Below are the code and all the weights of a small trained network. Each question names an input and a class and asks about switching units off, where a switched-off unit gives its printed mean instead of its output.

import numpy as np


def w(rows, s, z=0):
    codes = np.array(rows[::2]) - 128.0
    scale = np.full(codes.shape[1], s)
    scale[-1] = z or s
    return codes * scale


def f(y):
    return np.maximum(y, 0)


def log_softmax(a):
    a = a - a.max(-1, keepdims=True)
    return a - np.log(np.exp(a).sum(-1, keepdims=True))


def net(x, mask):
    res = np.array(x, float).reshape(1, 6) / 4 @ E
    y = f(res @ A[0][:, :-1].T + A[0][:, -1])
    res = res + np.where(mask, y, B[0][:, -1]) @ B[0][:, :-1]
    return log_softmax(res[-1] @ U[:, :-1].T + U[:, -1])


A, B = {}, {}
E = w([
[25,81,99,223,199,128,166],'x0',
[112,144,129,118,116,137,118],'x1',
[127,130,132,128,129,123,124],'x2',
[152,107,121,141,133,128,140],'x3',
[168,248,64,181,215,148,126],'x4',
[139,125,239,179,36,180,211],'x5',
],0.015)
A[0] = w([
[150,213,139,172,131,206,164,32],'neuron 1',
[95,54,106,62,100,96,73,161],'neuron 2',
[78,100,60,149,152,153,150,2],'neuron 3',
[34,83,114,196,180,138,153,151],'neuron 4',
[55,85,126,185,99,86,139,124],'neuron 5',
[118,53,74,45,166,87,91,200],'neuron 6',
[149,197,9,120,249,107,78,99],'neuron 7',
[239,145,198,40,68,106,119,199],'neuron 8',
[133,159,130,64,104,138,58,127],'neuron 9',
[86,71,81,104,159,106,72,135],'neuron 10',
[192,183,83,66,150,161,74,148],'neuron 11',
[67,107,78,80,154,121,149,19],'neuron 12',
[107,131,144,111,75,102,131,40],'neuron 13',
[208,168,115,82,95,118,113,188],'neuron 14',
[185,149,57,96,193,115,90,102],'neuron 15',
[170,230,149,199,161,186,145,54],'neuron 16',
[109,66,61,87,143,87,47,187],'neuron 17',
[100,90,204,134,67,195,154,121],'neuron 18',
[98,162,115,191,171,177,145,45],'neuron 19',
],0.015,0.0084)
B[0] = w([
[131,180,74,136,201,30,220,180],'neuron 1',
[170,219,152,164,181,110,227,195],'neuron 2',
[134,151,185,178,163,186,93,166],'neuron 3',
[69,83,206,214,188,170,145,222],'neuron 4',
[63,64,210,120,160,129,167,190],'neuron 5',
[153,206,31,165,200,22,182,204],'neuron 6',
[98,95,146,220,30,253,27,254],'neuron 7',
[223,212,170,207,33,168,120,233],'neuron 8',
[187,189,172,60,78,160,162,176],'neuron 9',
[117,184,171,186,189,130,153,188],'neuron 10',
[174,127,22,82,150,151,57,202],'neuron 11',
[115,50,171,199,172,169,128,158],'neuron 12',
[145,130,171,168,86,182,151,150],'neuron 13',
[166,179,46,53,107,98,121,194],'neuron 14',
[139,110,51,109,77,105,48,202],'neuron 15',
[173,231,44,132,229,44,212,198],'neuron 16',
[179,202,51,108,212,37,166,205],'neuron 17',
[109,93,237,112,104,183,151,213],'neuron 18',
[116,180,191,183,195,173,124,176],'neuron 19',
],0.013,0.033)
U = w([
[219,200,66,91,136,16,190,243],'0',
[138,151,193,222,29,244,47,251],'1',
[55,162,105,175,251,54,177,155],'2',
[29,7,235,83,76,140,170,5],'3',
[150,108,23,46,43,190,11,8],'4',
],0.012,0.011)

Each question gives the input, the list of numbers given to net, and the class t.
The units are the neurons (one row each of A and B). Each row of codes is followed by its name. A weight is (code - 128) times the scale printed after its matrix; where a second scale follows, it is the last column's (A, B and U).
mask holds one flag per neuron, in row order. A switched-off neuron (its flag False) gives its mean, the last column of its row in B, instead of its output. The means were averaged over made-up inputs and are rounded, as every weight is.
A unit's drop is (log p(t) with every unit on - log p(t) with that unit switched off) / (log p(t) with every unit on - log p(t) with every unit switched off).
unit that matters most: the unit with the biggest drop
top k neurons: the k neurons with the biggest drops, biggest first
drop when u is switched off: that unit's drop, to one decimal
input [1,-6,-1,-7,-5,0], class 2: unit that matters most	neuron 7
input [-7,-4,-1,-8,1,3], class 0: top 2 neurons	[neuron 7; neuron 14]
input [3,-3,-7,-2,1,-6], class 1: top 3 neurons	[neuron 7; neuron 16; neuron 1]
input [0,-2,5,-2,-3,0], class 0: top 2 neurons	[neuron 7; neuron 4]
input [1,-1,-4,2,-2,8], class 3: top 2 neurons	[neuron 7; neuron 18]
input [6,-1,7,6,1,0], class 1: top 4 neurons	[neuron 6; neuron 16; neuron 17; neuron 1]
input [-6,-6,5,-7,1,7], class 0: top 3 neurons	[neuron 7; neuron 1; neuron 14]
input [-6,0,7,-1,-6,0], class 0: top 2 neurons	[neuron 7; neuron 2]
input [-8,-7,1,5,5,-7], class 4: drop when neuron 7 is switched off	0.1
input [5,5,-1,7,6,-3], class 1: drop when neuron 7 is switched off	3.2
input [8,-2,-5,1,6,-2], class 1: drop when neuron 7 is switched off	2.4
